Below is a small trained network, with its code and all its weights. Each question gives an input and a class and asks what happens when units are switched off, that is, made to give their printed mean instead of their output.

import numpy as np


def w(rows, s, z=0):
    codes = np.array(rows[::2]) - 128.0
    scale = np.full(codes.shape[1], s)
    scale[-1] = z or s
    return codes * scale


def norm(h):
    return h / np.sqrt((h * h).mean(-1, keepdims=True) + 1e-5)


def f(y):
    return y / 2 * (1 + np.tanh(0.7978845608 * (y + 0.044715 * y**3)))


def log_softmax(a):
    a = a - a.max(-1, keepdims=True)
    return a - np.log(np.exp(a).sum(-1, keepdims=True))


def net(x, mask):
    res = np.array(x, float).reshape(1, 4) / 4 @ E
    u = 0
    for l in range(2):
        y = f(norm(res) @ A[l][:, :-1].T + A[l][:, -1])
        res = res + np.where(mask[u : u + 4], y, B[l][:, -1]) @ B[l][:, :-1]
        u += 4
    return log_softmax(norm(res)[-1] @ U[:, :-1].T + U[:, -1])


A, B = {}, {}
E = w([
[199,127,120,131,101,177,180,189,115,195,153],'x0',
[103,154,143,169,3,85,134,120,104,94,213],'x1',
[164,176,24,53,106,111,62,143,170,90,140],'x2',
[139,86,201,34,124,183,66,142,144,134,200],'x3',
],0.0072)
A[0] = w([
[197,57,42,141,97,166,195,222,113,192,155,47],'0.n1',
[93,231,60,73,100,83,124,254,184,129,152,2],'0.n2',
[212,232,48,197,200,42,241,104,7,56,87,26],'0.n3',
[164,141,114,67,235,129,161,203,104,129,52,84],'0.n4',
],0.0053,0.0045)
B[0] = w([
[9,189,166,74,114,56,122,127,212,135,83,193],'0.n1',
[166,73,225,191,125,131,81,77,192,172,78,175],'0.n2',
[151,150,178,45,135,182,2,164,16,140,224,253],'0.n3',
[146,57,30,134,92,56,164,104,109,62,213,214],'0.n4',
],0.0088,0.0044)
A[1] = w([
[209,207,101,145,122,138,202,227,171,199,181,5],'1.n1',
[128,137,108,217,23,63,94,125,147,152,215,25],'1.n2',
[225,189,63,138,121,133,55,120,213,94,120,67],'1.n3',
[3,150,104,106,143,59,63,111,111,142,102,53],'1.n4',
],0.0061,0.0025)
B[1] = w([
[85,207,127,104,165,110,114,148,193,51,69,147],'1.n1',
[148,72,52,77,250,126,177,106,99,125,102,254],'1.n2',
[82,114,212,247,115,163,198,123,94,178,165,231],'1.n3',
[128,154,171,75,118,142,151,243,248,183,68,195],'1.n4',
],0.011,0.004)
U = w([
[148,152,161,70,159,187,33,152,69,118,202,212],'0',
[30,183,133,105,149,109,165,148,226,114,107,152],'1',
[144,55,16,117,185,114,175,78,120,96,170,120],'2',
[121,111,181,249,148,156,142,86,126,187,148,140],'3',
[140,119,123,128,120,127,109,108,134,159,144,120],'4',
[205,153,122,150,71,115,93,55,138,92,79,2],'5',
],0.012,0.0054)

Each question gives the input, the list of numbers given to net, and the class t.
The units are the neurons (one row each of A and B). Each row of codes is followed by its name. A weight is (code - 128) times the scale printed after its matrix; where a second scale follows, it is the last column's (A, B and U).
mask holds one flag per neuron, layer by layer. A switched-off neuron (its flag False) gives its mean, the last column of its row in B, instead of its output. The means were averaged over made-up inputs and are rounded, as every weight is.
A unit's drop is (log p(t) with every unit on - log p(t) with that unit switched off) / (log p(t) with every unit on - log p(t) with every unit switched off).
The circuit of an input: a set's keep is (log p(t) with only the set's units on - log p(t) with every unit switched off) / (log p(t) with every unit on - log p(t) with every unit switched off). Starting from all 8 units, units are removed one at a time, each time the one whose removal leaves the highest keep (on an exact tie, the one counted first), for as long as the keep stays at least 0.8.
circuit, biggest first: the units of the circuit, biggest drop first
top k neurons: the k neurons with the biggest drops, biggest first
top k neurons in layer l: the k neurons of layer l with the biggest drops, biggest first
input [-7,-5,-4,4], class 1: top 3 neurons	0.n3, 1.n4, 1.n2
input [4,-6,8,6], class 3: circuit, biggest first	1.n3, 0.n3
input [-1,-6,7,0], class 3: top 2 neurons	1.n3, 1.n2
input [3,5,3,4], class 2: top neuron	1.n2
input [8,-6,-5,-8], class 0: top 2 neurons	0.n3, 1.n4
input [3,-5,-4,3], class 2: circuit, biggest first	0.n3, 0.n4
input [-6,6,0,-8], class 0: top 3 neurons	0.n3, 0.n1, 0.n4
input [-4,-8,-6,-5], class 2: top 4 neurons	0.n1, 0.n4, 1.n3, 0.n2
input [2,7,-2,-8], class 0: top 2 neurons	0.n3, 0.n4
input [8,4,-4,4], class 1: circuit, biggest first	0.n3, 1.n1
input [-5,-3,-5,-4], class 1: top 3 neurons	1.n4, 1.n3, 0.n2
input [1,-3,8,7], class 3: top 3 neurons	1.n3, 0.n3, 0.n2
input [0,-8,-8,-7], class 2: circuit, biggest first	0.n4, 1.n3
input [8,1,-1,-6], class 1: top 3 neurons	0.n1, 1.n1, 1.n4
input [6,7,-5,0], class 2: circuit, biggest first	1.n2
input [-5,5,7,-7], class 0: top 2 neurons in layer 1	1.n2, 1.n4
input [4,-8,-8,-2], class 2: circuit, biggest first	0.n4, 1.n3
input [7,-7,8,-5], class 3: top 2 neurons in layer 0	0.n2, 0.n4
input [5,4,4,1], class 1: top 2 neurons in layer 0	0.n1, 0.n4
input [2,4,-3,0], class 2: circuit, biggest first	1.n2
